Below are the code and all the weights of a small trained network. Each question names an input and a target symbol and asks about switching units off, where a switched-off unit gives its printed mean instead of its output.

import numpy as np


def w(rows, s, z=0):
    codes = np.array(rows[::2]) - 128.0
    scale = np.full(codes.shape[1], s)
    scale[-1] = z or s
    return codes * scale


def f(y):
    return np.maximum(y, 0)


def softmax(a):
    e = np.exp(a - a.max(-1, keepdims=True))
    return e / e.sum(-1, keepdims=True)


def log_softmax(a):
    a = a - a.max(-1, keepdims=True)
    return a - np.log(np.exp(a).sum(-1, keepdims=True))


def net(x, mask):
    ids = ['βδεζθλμω'.index(c) for c in x.split()]
    T = len(ids)
    res = E[ids] + P[:T]
    u = 0
    for l in range(2):
        r = res
        for j in range(2):
            rows = slice(4 * j, 4 * j + 4)
            q, k, v = (r @ M[l][rows].T for M in (Q, K, V))
            z = softmax(np.where(np.tri(T) > 0, q @ k.T / 4**0.5, -1e9)) @ v
            o = O[l][rows]
            res = res + np.where(mask[u + j], z, o[:, -1]) @ o[:, :-1]
        u += 2
        y = f(res @ A[l][:, :-1].T + A[l][:, -1])
        res = res + np.where(mask[u : u + 8], y, B[l][:, -1]) @ B[l][:, :-1]
        u += 8
    return log_softmax(res[-1] @ U[:, :-1].T + U[:, -1])


Q, K, V, O, A, B = {}, {}, {}, {}, {}, {}
E = w([
[148,120,160,171],'β',
[111,90,182,134],'δ',
[172,152,116,180],'ε',
[141,120,126,82],'ζ',
[192,166,79,163],'θ',
[164,138,149,221],'λ',
[174,153,67,76],'μ',
[98,64,249,217],'ω',
],0.014)
P = w([
[150,139,184,106],'0',
[81,98,49,162],'1',
[160,79,58,141],'2',
[166,160,208,106],'3',
[205,96,148,128],'4',
[108,47,28,166],'5',
[185,32,58,145],'6',
[205,127,231,99],'7',
[217,48,167,100],'8',
[152,2,16,163],'9',
[190,12,92,147],'10',
[246,99,235,93],'11',
],0.0097)
Q[0] = w([
[153,107,123,154],'0.h0',
[112,127,135,94],'0.h0',
[82,135,111,132],'0.h0',
[179,59,128,135],'0.h0',
[55,49,42,192],'0.h1',
[155,3,51,137],'0.h1',
[10,145,56,156],'0.h1',
[183,114,150,143],'0.h1',
],0.023)
K[0] = w([
[133,107,137,119],'0.h0',
[138,134,111,163],'0.h0',
[112,179,128,126],'0.h0',
[183,60,144,144],'0.h0',
[186,185,196,89],'0.h1',
[252,91,188,106],'0.h1',
[83,231,183,108],'0.h1',
[156,66,105,126],'0.h1',
],0.028)
V[0] = w([
[3,187,195,126],'0.h0',
[118,205,121,107],'0.h0',
[124,78,68,205],'0.h0',
[101,199,122,119],'0.h0',
[2,81,106,163],'0.h1',
[149,157,60,113],'0.h1',
[174,161,177,241],'0.h1',
[153,170,55,155],'0.h1',
],0.0093)
O[0] = w([
[170,18,130,86,1],'0.h0',
[126,134,195,98,67],'0.h0',
[160,132,126,216,165],'0.h0',
[136,121,196,107,61],'0.h0',
[149,1,108,137,32],'0.h1',
[74,177,72,174,156],'0.h1',
[225,119,248,197,144],'0.h1',
[99,170,100,207,155],'0.h1',
],0.0092,0.0077)
A[0] = w([
[74,15,147,241,133],'0.n0',
[146,126,74,209,24],'0.n1',
[2,139,86,220,39],'0.n2',
[119,17,136,92,77],'0.n3',
[104,180,133,154,47],'0.n4',
[83,124,41,101,3],'0.n5',
[73,42,143,4,224],'0.n6',
[140,196,108,109,31],'0.n7',
],0.0072,0.0045)
B[0] = w([
[224,194,28,38,166],'0.n0',
[106,79,220,48,218],'0.n1',
[181,129,44,50,254],'0.n2',
[2,110,155,168,140],'0.n3',
[77,101,117,96,205],'0.n4',
[184,76,237,193,171],'0.n5',
[231,222,15,148,143],'0.n6',
[37,40,148,128,204],'0.n7',
],0.0082,0.007)
Q[1] = w([
[149,156,117,114],'1.h0',
[127,179,163,107],'1.h0',
[131,99,105,131],'1.h0',
[142,146,120,162],'1.h0',
[4,8,221,117],'1.h1',
[166,199,118,105],'1.h1',
[142,131,125,119],'1.h1',
[106,96,119,164],'1.h1',
],0.023)
K[1] = w([
[107,99,127,134],'1.h0',
[118,146,77,169],'1.h0',
[123,113,157,93],'1.h0',
[134,111,134,167],'1.h0',
[121,64,30,254],'1.h1',
[155,145,136,92],'1.h1',
[128,133,124,134],'1.h1',
[108,92,117,159],'1.h1',
],0.024)
V[1] = w([
[184,139,73,150],'1.h0',
[105,144,176,120],'1.h0',
[158,160,159,4],'1.h0',
[136,151,145,141],'1.h0',
[66,156,170,89],'1.h1',
[125,141,131,107],'1.h1',
[75,51,165,105],'1.h1',
[179,94,102,49],'1.h1',
],0.011)
O[1] = w([
[78,155,136,103,195],'1.h0',
[148,111,102,117,108],'1.h0',
[63,70,101,190,165],'1.h0',
[121,130,103,91,145],'1.h0',
[123,94,165,1,243],'1.h1',
[141,107,124,112,176],'1.h1',
[27,101,203,110,2],'1.h1',
[102,44,118,243,109],'1.h1',
],0.0093,0.0091)
A[1] = w([
[108,87,92,99,219],'1.n0',
[153,128,158,1,90],'1.n1',
[54,145,39,102,1],'1.n2',
[221,13,66,108,90],'1.n3',
[119,71,205,74,17],'1.n4',
[179,138,235,157,188],'1.n5',
[129,93,115,191,25],'1.n6',
[166,59,116,149,151],'1.n7',
],0.0071,0.0064)
B[1] = w([
[110,111,65,139,184],'1.n0',
[100,103,187,253,251],'1.n1',
[171,97,157,54,169],'1.n2',
[86,84,186,231,174],'1.n3',
[213,173,76,106,139],'1.n4',
[111,132,72,9,157],'1.n5',
[161,173,186,67,150],'1.n6',
[101,157,132,79,157],'1.n7',
],0.013,0.015)
U = w([
[116,95,76,170,209],'β',
[97,145,92,211,255],'δ',
[186,126,135,189,139],'ε',
[192,65,95,238,76],'ζ',
[129,182,156,219,64],'θ',
[219,110,112,177,59],'λ',
[128,68,167,175,165],'μ',
[74,209,139,254,31],'ω',
],0.0081,0.0069)

Each question gives the input, a string of symbols that net reads in full, and the target symbol t.
The units are the heads (4 rows each of Q, K, V and O) and the neurons (one row each of A and B). Each row of codes is followed by its name. A weight is (code - 128) times the scale printed after its matrix; where a second scale follows, it is the last column's (O, A, B and U).
mask holds one flag per unit, layer by layer, with each layer's heads first. A switched-off unit (its flag False) gives its mean, the last column of its rows in O or B, instead of its output. The means were averaged over made-up inputs and are rounded, as every weight is.
A unit's drop is (log p(t) with every unit on - log p(t) with that unit switched off) / (log p(t) with every unit on - log p(t) with every unit switched off).
The circuit of an input: a set's keep is (log p(t) with only the set's units on - log p(t) with every unit switched off) / (log p(t) with every unit on - log p(t) with every unit switched off). Starting from the 12 units with the biggest drops (on a tie, the unit counted first), units are removed one at a time, each time the one whose removal leaves the highest keep (on an exact tie, the one counted first), for as long as the keep stays at least 0.8.
circuit, biggest first: the units of the circuit, biggest drop first
top k neurons: the k neurons with the biggest drops, biggest first
k most important neurons of layer l: the k neurons of layer l with the biggest drops, biggest first
input ζ ζ λ μ ω δ, target ζ: circuit, biggest first -> (0.h0, 1.h1, 0.n6, 0.n7)
input λ μ μ, target λ: circuit, biggest first -> (0.h1, 1.n1, 1.h1)
input ζ β δ θ ζ, target ζ: circuit, biggest first -> (0.h1, 0.n6, 0.h0, 1.h1)
input μ β μ θ β, target β: circuit, biggest first -> (0.h1, 0.n2, 1.n2)
input ζ μ δ μ μ θ ζ λ ζ δ ε ζ, target ζ: circuit, biggest first -> (0.h1, 0.n6, 1.h1, 0.h0)
input ω μ β ω θ θ μ, target ω: circuit, biggest first -> (0.h1, 1.h1)
input β μ β β β ζ μ λ μ θ ε, target β: 3 most important neurons of layer 0 -> (0.n2, 0.n7, 0.n4)
input θ μ β θ β μ ε μ β, target θ: 3 most important neurons of layer 1 -> (1.n1, 1.n0, 1.n2)
input λ θ δ, target λ: circuit, biggest first -> (0.h1, 1.h1, 1.n1, 0.n7)
input β λ λ δ β ω, target ζ: 3 most important neurons of layer 1 -> (1.n3, 1.n5, 1.n6)
input μ ω θ μ ω ε, target μ: 2 most important neurons of layer 0 -> (0.n2, 0.n7)
input ζ ε μ, target ζ: circuit, biggest first -> (0.n6, 1.h1, 0.h0, 0.h1)
input δ μ μ λ β, target β: circuit, biggest first -> (1.n1, 0.h1)
input β δ μ μ δ μ ω ε, target β: circuit, biggest first -> (0.h1, 1.n1)
input λ μ ζ, target λ: top 2 neurons -> (1.n1, 0.n2)
input δ μ μ ε θ λ β μ β μ ζ λ, target β: circuit, biggest first -> (1.n1, 0.h1)
input θ μ λ, target θ: circuit, biggest first -> (0.h1, 1.h0)
input μ μ ζ λ ω ζ μ, target μ: circuit, biggest first -> (0.h1, 1.n3)
input λ λ ε, target λ: most important neuron of layer 0 -> (0.n2)
input λ ω β ω ζ θ θ β λ ε, target λ: top 3 neurons -> (0.n3, 1.n1, 0.n2)
input μ μ ζ ζ μ λ λ, target β: top neuron -> (0.n2)
input μ β ζ ε ω θ μ, target μ: top 2 neurons -> (1.n3, 0.n7)
input μ δ β ζ ζ μ θ μ θ, target ω: top 3 neurons -> (1.n1, 0.n2, 0.n0)
input ζ μ β, target ζ: top 4 neurons -> (0.n6, 1.n3, 0.n7, 1.n5)
input ω μ ε ζ β λ μ ε ζ θ, target ω: 2 most important neurons of layer 0 -> (0.n0, 0.n6)
